Here is a tiny trained network, its code and every weight. The questions are about switching its units off for an input and a class, where a switched-off unit gives its printed mean instead of its output.

import numpy as np


def w(rows, s, z=0):
    codes = np.array(rows[::2]) - 128.0
    scale = np.full(codes.shape[1], s)
    scale[-1] = z or s
    return codes * scale


def f(y):
    return np.maximum(y, 0)


def log_softmax(a):
    a = a - a.max(-1, keepdims=True)
    return a - np.log(np.exp(a).sum(-1, keepdims=True))


def net(x, mask):
    res = np.array(x, float).reshape(1, 5) / 4 @ E
    y = f(res @ A[0][:, :-1].T + A[0][:, -1])
    res = res + np.where(mask, y, B[0][:, -1]) @ B[0][:, :-1]
    return log_softmax(res[-1] @ U[:, :-1].T + U[:, -1])


A, B = {}, {}
E = w([
[136,126,131,129],'x0',
[105,138,127,126],'x1',
[98,137,116,125],'x2',
[205,233,101,45],'x3',
[83,74,189,2],'x4',
],0.0097)
A[0] = w([
[114,50,125,168,108],'n1',
[156,166,116,254,127],'n2',
[111,128,77,113,101],'n3',
[89,14,127,180,90],'n4',
[169,174,109,90,57],'n5',
[149,191,100,226,147],'n6',
[155,93,106,104,4],'n7',
[98,168,59,177,131],'n8',
[145,185,109,233,152],'n9',
[89,58,167,194,108],'n10',
[97,44,151,9,126],'n11',
[77,2,148,201,106],'n12',
[100,99,199,79,99],'n13',
[186,243,93,53,64],'n14',
[76,99,229,53,138],'n15',
[132,160,103,211,154],'n16',
[137,151,56,187,139],'n17',
],0.0098,0.0031)
B[0] = w([
[59,174,166,138,193],'n1',
[147,84,116,92,224],'n2',
[160,162,118,120,134],'n3',
[83,174,174,177,226],'n4',
[91,183,133,163,182],'n5',
[193,60,86,87,216],'n6',
[118,107,156,117,130],'n7',
[141,91,119,128,180],'n8',
[181,50,47,73,217],'n9',
[64,193,185,208,216],'n10',
[189,38,63,77,255],'n11',
[83,218,164,187,253],'n12',
[150,79,105,118,198],'n13',
[20,236,235,255,250],'n14',
[221,48,80,87,240],'n15',
[153,107,75,82,199],'n16',
[150,105,113,80,191],'n17',
],0.008,0.009)
U = w([
[153,4,37,92,254],'0',
[105,252,185,213,2],'1',
],0.011,0.00075)

Each question gives the input, the list of numbers given to net, and the class t.
The units are the neurons (one row each of A and B). Each row of codes is followed by its name. A weight is (code - 128) times the scale printed after its matrix; where a second scale follows, it is the last column's (A, B and U).
mask holds one flag per neuron, in row order. A switched-off neuron (its flag False) gives its mean, the last column of its row in B, instead of its output. The means were averaged over made-up inputs and are rounded, as every weight is.
A unit's drop is (log p(t) with every unit on - log p(t) with that unit switched off) / (log p(t) with every unit on - log p(t) with every unit switched off).
most important unit: the unit with the biggest drop
k most important neurons: the k neurons with the biggest drops, biggest first
drop when u is switched off: that unit's drop, to one decimal
input [-2,-6,1,-5,4], class 1: most important unit => n12
input [-6,2,-8,-3,2], class 1: 2 most important neurons => n9, n6
input [-1,1,-3,6,5], class 1: 4 most important neurons => n14, n9, n6, n5
input [7,-4,-2,-7,5], class 1: 2 most important neurons => n12, n10
input [-5,-2,1,5,-5], class 0: 4 most important neurons => n9, n6, n12, n10
input [-8,-4,-1,3,2], class 1: 3 most important neurons => n9, n6, n14
input [-6,-7,-5,5,-5], class 0: 3 most important neurons => n9, n6, n12
input [2,0,5,-4,-5], class 0: 2 most important neurons => n14, n9
input [7,-4,2,-7,5], class 1: 2 most important neurons => n12, n10
input [-1,7,-1,6,-7], class 0: drop when n9 is switched off => 0.6
input [-7,-6,5,8,6], class 1: drop when n14 is switched off => 4.8
input [1,-7,-6,-2,1], class 1: drop when n11 is switched off => 0.1
